Here is a tiny trained network, its code and every weight. The questions are about switching its units off for an input and a target symbol, where a switched-off unit gives its printed mean instead of its output.

import numpy as np


def w(rows, s, z=0):
    codes = np.array(rows[::2]) - 128.0
    scale = np.full(codes.shape[1], s)
    scale[-1] = z or s
    return codes * scale


def f(y):
    return y / 2 * (1 + np.tanh(0.7978845608 * (y + 0.044715 * y**3)))


def softmax(a):
    e = np.exp(a - a.max(-1, keepdims=True))
    return e / e.sum(-1, keepdims=True)


def log_softmax(a):
    a = a - a.max(-1, keepdims=True)
    return a - np.log(np.exp(a).sum(-1, keepdims=True))


def net(x, mask):
    ids = ['αβγδεζηθλμξπστψω'.index(c) for c in x.split()]
    T = len(ids)
    res = E[ids] + P[:T]
    u = 0
    for l in range(2):
        r = res
        for j in range(3):
            rows = slice(2 * j, 2 * j + 2)
            q, k, v = (r @ M[l][rows].T for M in (Q, K, V))
            z = softmax(np.where(np.tri(T) > 0, q @ k.T / 2**0.5, -1e9)) @ v
            o = O[l][rows]
            res = res + np.where(mask[u + j], z, o[:, -1]) @ o[:, :-1]
        u += 3
        y = f(res @ A[l][:, :-1].T + A[l][:, -1])
        res = res + np.where(mask[u : u + 4], y, B[l][:, -1]) @ B[l][:, :-1]
        u += 4
    return log_softmax(res[-1] @ U[:, :-1].T + U[:, -1])


Q, K, V, O, A, B = {}, {}, {}, {}, {}, {}
E = w([
[77,33,143,136,169,136,149,128,74,153],'α',
[23,165,87,105,234,151,89,159,133,105],'β',
[146,161,182,80,186,156,85,130,126,130],'γ',
[147,111,160,65,147,162,140,147,139,191],'δ',
[122,126,144,71,177,161,161,168,194,134],'ε',
[155,77,187,123,135,132,100,168,156,88],'ζ',
[132,197,184,127,176,116,102,178,130,131],'η',
[135,138,128,161,166,111,66,66,138,69],'θ',
[80,111,31,177,76,119,133,236,197,118],'λ',
[123,116,97,140,84,160,29,115,166,71],'μ',
[200,144,127,140,98,186,140,95,140,128],'ξ',
[114,60,5,119,57,210,69,54,12,166],'π',
[158,17,90,75,49,93,144,149,96,255],'σ',
[169,115,79,42,152,174,229,104,232,177],'τ',
[81,157,125,72,139,93,117,114,224,166],'ψ',
[161,123,185,36,48,130,188,141,192,106],'ω',
],0.019)
P = w([
[91,116,138,33,140,133,136,178,73,39],'0',
[54,167,200,118,126,167,187,100,90,108],'1',
[103,84,131,182,177,223,127,165,171,189],'2',
[156,169,82,73,121,78,95,189,89,123],'3',
[79,223,165,153,70,121,178,70,114,185],'4',
[139,139,94,206,131,181,101,137,196,252],'5',
[162,174,119,41,85,72,71,156,149,127],'6',
],0.015)
Q[0] = w([
[235,87,57,154,213,178,86,113,151,137],'L0H0',
[135,186,90,184,180,198,67,160,179,242],'L0H0',
[136,2,138,208,174,89,67,151,148,120],'L0H1',
[77,139,134,69,48,72,181,78,31,26],'L0H1',
[127,183,87,176,115,219,168,170,112,182],'L0H2',
[114,78,149,100,111,113,81,194,137,223],'L0H2',
],0.0082)
K[0] = w([
[216,138,109,36,62,120,73,4,175,167],'L0H0',
[149,191,46,133,137,13,123,78,151,185],'L0H0',
[109,165,107,101,48,182,98,141,163,119],'L0H1',
[40,2,152,168,241,187,174,118,38,78],'L0H1',
[131,189,89,144,76,125,150,102,124,208],'L0H2',
[208,113,177,125,121,80,80,169,181,182],'L0H2',
],0.0092)
V[0] = w([
[156,185,1,175,117,168,151,77,89,75],'L0H0',
[86,134,204,178,142,87,25,117,152,85],'L0H0',
[79,123,137,89,34,157,84,124,193,113],'L0H1',
[164,135,225,41,175,178,96,113,150,140],'L0H1',
[134,88,142,123,121,55,76,174,112,167],'L0H2',
[90,167,108,166,105,229,225,184,56,152],'L0H2',
],0.0062)
O[0] = w([
[53,69,255,53,69,134,95,88,211,91,23],'L0H0',
[106,203,156,96,134,92,99,150,65,194,94],'L0H0',
[140,146,126,103,163,97,67,185,70,153,153],'L0H1',
[96,81,172,34,69,150,96,102,160,68,254],'L0H1',
[150,162,24,152,122,163,145,110,158,153,129],'L0H2',
[65,107,234,106,145,86,98,106,166,190,221],'L0H2',
],0.0073,0.005)
A[0] = w([
[140,122,80,107,107,4,139,119,92,69,34],'L0N0',
[103,120,166,197,160,153,108,107,123,146,2],'L0N1',
[190,110,179,131,91,110,116,98,72,116,71],'L0N2',
[93,161,136,137,155,154,146,132,146,96,215],'L0N3',
],0.011,0.0031)
B[0] = w([
[98,73,192,209,176,5,88,91,197,204,218],'L0N0',
[147,70,118,109,91,173,135,183,204,211,252],'L0N1',
[231,67,2,99,146,68,106,14,74,156,148],'L0N2',
[149,77,160,228,124,113,117,118,96,124,253],'L0N3',
],0.0094,0.0035)
Q[1] = w([
[158,120,97,113,163,242,35,209,229,237],'L1H0',
[169,121,80,67,174,170,116,235,177,76],'L1H0',
[75,125,75,84,180,106,172,114,56,2],'L1H1',
[39,128,218,176,70,91,204,41,15,127],'L1H1',
[97,102,108,244,39,205,159,158,110,152],'L1H2',
[182,128,195,135,127,152,130,95,210,151],'L1H2',
],0.0077)
K[1] = w([
[203,240,131,130,79,73,133,85,255,131],'L1H0',
[206,157,169,79,144,141,128,190,151,67],'L1H0',
[130,78,173,126,250,183,130,156,64,82],'L1H1',
[23,41,116,164,115,133,161,140,32,182],'L1H1',
[87,122,145,195,6,134,181,88,127,235],'L1H2',
[117,172,64,75,101,121,42,117,169,167],'L1H2',
],0.008)
V[1] = w([
[50,171,160,157,121,76,129,220,146,121],'L1H0',
[233,92,178,148,3,107,125,214,24,141],'L1H0',
[199,177,218,77,207,122,174,126,157,170],'L1H1',
[151,108,156,192,188,194,14,101,11,77],'L1H1',
[112,134,197,221,170,179,158,93,175,137],'L1H2',
[130,94,135,79,146,162,145,61,98,152],'L1H2',
],0.0068)
O[1] = w([
[83,141,90,152,33,46,213,116,64,108,217],'L1H0',
[189,163,211,147,70,244,198,254,116,111,151],'L1H0',
[94,186,144,122,224,166,163,14,125,29,186],'L1H1',
[161,226,8,155,88,81,84,41,194,174,3],'L1H1',
[144,182,132,92,161,149,171,112,221,185,139],'L1H2',
[139,190,88,135,93,120,174,129,91,137,229],'L1H2',
],0.0067,0.0027)
A[1] = w([
[144,31,165,172,87,148,207,93,147,202,35],'L1N0',
[59,212,159,201,148,30,129,166,136,24,6],'L1N1',
[120,139,91,68,190,61,138,218,152,2,2],'L1N2',
[211,175,173,74,159,87,158,90,82,43,40],'L1N3',
],0.0076,0.0039)
B[1] = w([
[144,183,145,147,142,102,92,128,146,60,244],'L1N0',
[179,87,149,81,170,251,62,135,235,163,179],'L1N1',
[110,194,211,226,93,211,120,54,12,179,175],'L1N2',
[238,118,177,43,153,10,162,105,167,154,174],'L1N3',
],0.011)
U = w([
[102,255,146,198,96,142,183,74,120,133,178],'α',
[62,131,170,114,95,100,99,47,143,195,84],'β',
[122,236,130,85,193,54,43,137,95,65,104],'γ',
[83,98,87,70,194,71,127,137,64,152,222],'δ',
[147,79,124,122,132,181,166,72,128,143,133],'ε',
[174,148,135,116,166,58,99,194,125,119,90],'ζ',
[174,172,168,95,122,164,81,124,168,140,12],'η',
[221,110,94,229,148,135,96,97,100,102,130],'θ',
[88,157,170,98,67,75,29,136,137,69,108],'λ',
[80,221,96,91,140,164,45,114,102,67,151],'μ',
[175,65,134,163,164,95,86,71,156,95,87],'ξ',
[147,105,145,124,45,137,118,127,127,249,84],'π',
[118,166,120,25,113,193,117,204,75,64,173],'σ',
[148,92,183,147,142,74,145,107,135,147,73],'τ',
[113,99,99,54,95,166,117,102,130,126,175],'ψ',
[191,85,101,75,93,131,162,127,156,134,157],'ω',
],0.0078,0.011)

Each question gives the input, a string of symbols that net reads in full, and the target symbol t.
The units are the heads (2 rows each of Q, K, V and O) and the neurons (one row each of A and B). Each row of codes is followed by its name. A weight is (code - 128) times the scale printed after its matrix; where a second scale follows, it is the last column's (O, A, B and U).
mask holds one flag per unit, layer by layer, with each layer's heads first. A switched-off unit (its flag False) gives its mean, the last column of its rows in O or B, instead of its output. The means were averaged over made-up inputs and are rounded, as every weight is.
A unit's drop is (log p(t) with every unit on - log p(t) with that unit switched off) / (log p(t) with every unit on - log p(t) with every unit switched off).
The circuit of an input: a set's keep is (log p(t) with only the set's units on - log p(t) with every unit switched off) / (log p(t) with every unit on - log p(t) with every unit switched off). Starting from the 12 units with the biggest drops (on a tie, the unit counted first), units are removed one at a time, each time the one whose removal leaves the highest keep (on an exact tie, the one counted first), for as long as the keep stays at least 0.8.
circuit, biggest first: the units of the circuit, biggest drop first
most important unit: the unit with the biggest drop
k most important neurons: the k neurons with the biggest drops, biggest first
top k neurons in layer l: the k neurons of layer l with the biggest drops, biggest first
which heads matter: for each layer, one digit per head in row order, 1 if its drop is at least 0.15 and else 0, layers parted by /
input ξ η η, target η: circuit, biggest first -> [L0N3, L0N1, L1H0, L1H2]
input θ ξ λ τ ω α ε, target α: circuit, biggest first -> [L1N2, L1H1]
input μ α α α η θ, target β: circuit, biggest first -> [L0H0, L1H0]
input δ ψ ζ, target δ: 3 most important neurons -> [L1N0, L1N1, L1N2]
input ξ ε α σ, target ζ: most important unit -> L0N0
input τ η η, target ξ: circuit, biggest first -> [L0H0, L1H0]
input δ ψ ψ ψ λ α, target δ: circuit, biggest first -> [L1H0, L0N0, L0N3, L1H1]
input ξ β π α δ η, target α: 3 most important neurons -> [L0N1, L1N1, L1N3]
input η β η, target α: 3 most important neurons -> [L1N1, L0N3, L1N3]
input ω ζ δ ω α γ, target σ: circuit, biggest first -> [L1H1, L1H0]
input γ η ω η τ α, target ξ: circuit, biggest first -> [L0H0, L1H0]
input π δ μ ω μ, target π: circuit, biggest first -> [L1H1, L1N0]
input μ α η π α δ, target λ: which heads matter -> 100 / 000
input η ω γ τ, target ε: circuit, biggest first -> [L1N2, L0H0, L1H1]
input λ ζ π, target λ: most important unit -> L1N0
input α λ λ ψ ξ ω, target σ: circuit, biggest first -> [L1H1, L0N3]
input λ δ ω ξ η ζ, target η: circuit, biggest first -> [L0N3, L1H0, L0N2]
input ξ τ α λ θ σ, target θ: circuit, biggest first -> [L1N0, L0H1]
input γ α η ε λ, target λ: circuit, biggest first -> [L1H1, L1N0, L0H0]
input η α β, target α: most important neuron -> [L0N3]
input μ ε γ, target π: top 2 neurons in layer 0 -> [L0N1, L0N3]
input ω ω μ λ, target π: 4 most important neurons -> [L0N0, L1N2, L1N0, L1N1]
input ω α μ δ α τ β, target μ: top 3 neurons in layer 1 -> [L1N2, L1N3, L1N1]
input ξ ω α, target σ: which heads matter -> 010 / 100
input γ ξ ε α μ ε, target π: which heads matter -> 110 / 010
